Below are the code and all the weights of a small trained network. Each question names an input and a target symbol and asks about switching units off, where a switched-off unit gives its printed mean instead of its output.

import numpy as np


def w(rows, s, z=0):
    codes = np.array(rows[::2]) - 128.0
    scale = np.full(codes.shape[1], s)
    scale[-1] = z or s
    return codes * scale


def f(y):
    return np.maximum(y, 0)


def softmax(a):
    e = np.exp(a - a.max(-1, keepdims=True))
    return e / e.sum(-1, keepdims=True)


def log_softmax(a):
    a = a - a.max(-1, keepdims=True)
    return a - np.log(np.exp(a).sum(-1, keepdims=True))


def net(x, mask):
    ids = ['Δαγεζημξστω'.index(c) for c in x.split()]
    T = len(ids)
    res = E[ids] + P[:T]
    r = res
    for j in range(2):
        rows = slice(2 * j, 2 * j + 2)
        q, k, v = (r @ M[0][rows].T for M in (Q, K, V))
        z = softmax(np.where(np.tri(T) > 0, q @ k.T / 2**0.5, -1e9)) @ v
        o = O[0][rows]
        res = res + np.where(mask[j], z, o[:, -1]) @ o[:, :-1]
    y = f(res @ A[0][:, :-1].T + A[0][:, -1])
    res = res + np.where(mask[2:10], y, B[0][:, -1]) @ B[0][:, :-1]
    return log_softmax(res[-1] @ U[:, :-1].T + U[:, -1])


Q, K, V, O, A, B = {}, {}, {}, {}, {}, {}
E = w([
[140,85,110,218],'Δ',
[106,62,191,133],'α',
[132,89,90,214],'γ',
[200,83,32,137],'ε',
[61,119,192,205],'ζ',
[119,182,192,45],'η',
[1,63,143,78],'μ',
[124,56,167,113],'ξ',
[241,138,140,83],'σ',
[139,105,246,156],'τ',
[111,35,154,101],'ω',
],0.0091)
P = w([
[165,2,182,79],'0',
[152,43,191,81],'1',
[152,75,171,87],'2',
[156,104,149,101],'3',
[153,136,137,118],'4',
[154,171,130,136],'5',
[154,194,129,152],'6',
],0.0057)
Q[0] = w([
[61,106,178,153],'H1',
[183,69,254,125],'H1',
[185,109,157,79],'H2',
[139,76,95,217],'H2',
],0.024)
K[0] = w([
[44,146,115,145],'H1',
[166,252,103,172],'H1',
[159,180,108,127],'H2',
[174,99,140,244],'H2',
],0.023)
V[0] = w([
[250,100,182,83],'H1',
[250,176,86,46],'H1',
[140,176,102,134],'H2',
[95,88,55,81],'H2',
],0.014)
O[0] = w([
[185,250,116,248,254],'H1',
[254,161,236,174,97],'H1',
[209,131,170,127,59],'H2',
[96,255,108,29,96],'H2',
],0.0067,0.0079)
A[0] = w([
[170,124,42,132,129],'N1',
[86,109,110,174,252],'N2',
[108,147,146,39,87],'N3',
[133,198,176,79,94],'N4',
[159,6,181,139,149],'N5',
[136,80,240,56,219],'N6',
[74,67,203,116,102],'N7',
[83,220,109,122,213],'N8',
],0.013,0.0037)
B[0] = w([
[187,136,104,90,160],'N1',
[74,117,107,198,255],'N2',
[160,90,56,142,146],'N3',
[97,133,219,128,165],'N4',
[216,121,90,96,175],'N5',
[150,139,91,5,158],'N6',
[118,81,207,76,177],'N7',
[74,173,95,79,174],'N8',
],0.021,0.0081)
U = w([
[167,70,86,252,200],'Δ',
[79,193,103,162,196],'α',
[98,176,121,151,103],'γ',
[255,181,47,96,146],'ε',
[52,82,213,178,2],'ζ',
[89,216,180,60,150],'η',
[109,81,121,82,37],'μ',
[101,148,150,149,99],'ξ',
[181,136,196,173,69],'σ',
[155,88,156,121,106],'τ',
[198,85,134,67,159],'ω',
],0.0067,0.0038)

Each question gives the input, a string of symbols that net reads in full, and the target symbol t.
The units are the heads (2 rows each of Q, K, V and O) and the neurons (one row each of A and B). Each row of codes is followed by its name. A weight is (code - 128) times the scale printed after its matrix; where a second scale follows, it is the last column's (O, A, B and U).
mask holds one flag per unit, heads first, then neurons. A switched-off unit (its flag False) gives its mean, the last column of its rows in O or B, instead of its output. The means were averaged over made-up inputs and are rounded, as every weight is.
A unit's drop is (log p(t) with every unit on - log p(t) with that unit switched off) / (log p(t) with every unit on - log p(t) with every unit switched off).
The circuit of an input: a set's keep is (log p(t) with only the set's units on - log p(t) with every unit switched off) / (log p(t) with every unit on - log p(t) with every unit switched off). Starting from all 10 units, units are removed one at a time, each time the one whose removal leaves the highest keep (on an exact tie, the one counted first), for as long as the keep stays at least 0.8.
circuit, biggest first: the units of the circuit, biggest drop first
unit that matters most: the unit with the biggest drop
k most important neurons: the k neurons with the biggest drops, biggest first
drop of u: that unit's drop, to one decimal
input τ γ μ σ ε τ ζ, target ζ: circuit, biggest first : [H1, N7, N2]
input τ γ τ ζ ω, target μ: circuit, biggest first : [H1]
input τ ζ α μ, target μ: circuit, biggest first : [H1, N3, N7]
input ζ τ α ω η τ, target ε: circuit, biggest first : [H1, H2, N5, N6]
input ξ σ ξ, target σ: circuit, biggest first : [H1, N4]
input τ τ α τ γ ω, target ω: circuit, biggest first : [H1, N5, N7, H2]
input τ τ η ξ, target ε: circuit, biggest first : [H1, N5, N2, N7]
input σ ω Δ τ η σ τ, target σ: circuit, biggest first : [H1, N4]
input τ τ ζ ζ α, target μ: 4 most important neurons : [N7, N5, N2, N6]
input ξ τ τ ε ε γ ξ, target ω: circuit, biggest first : [H1, N6, N5]
input γ τ ξ σ η α, target ε: 2 most important neurons : [N5, N2]
input α γ ω ζ ω, target μ: circuit, biggest first : [H1, N7]
input τ τ σ σ ω, target σ: 2 most important neurons : [N2, N4]
input τ τ τ α, target Δ: unit that matters most : H2
input σ ε η, target η: circuit, biggest first : [N4, N6, H1, N8]
input α γ ξ, target ω: 3 most important neurons : [N6, N5, N7]
input ξ γ τ, target ω: 2 most important neurons : [N5, N6]
input γ μ τ ω ε τ μ, target μ: 3 most important neurons : [N3, N7, N8]
input σ ζ τ ξ, target Δ: drop of N7 : 0.2
input γ η η τ, target ε: drop of N5 : 0.3
input γ σ ω γ τ γ α, target ω: drop of H1 : 1.7
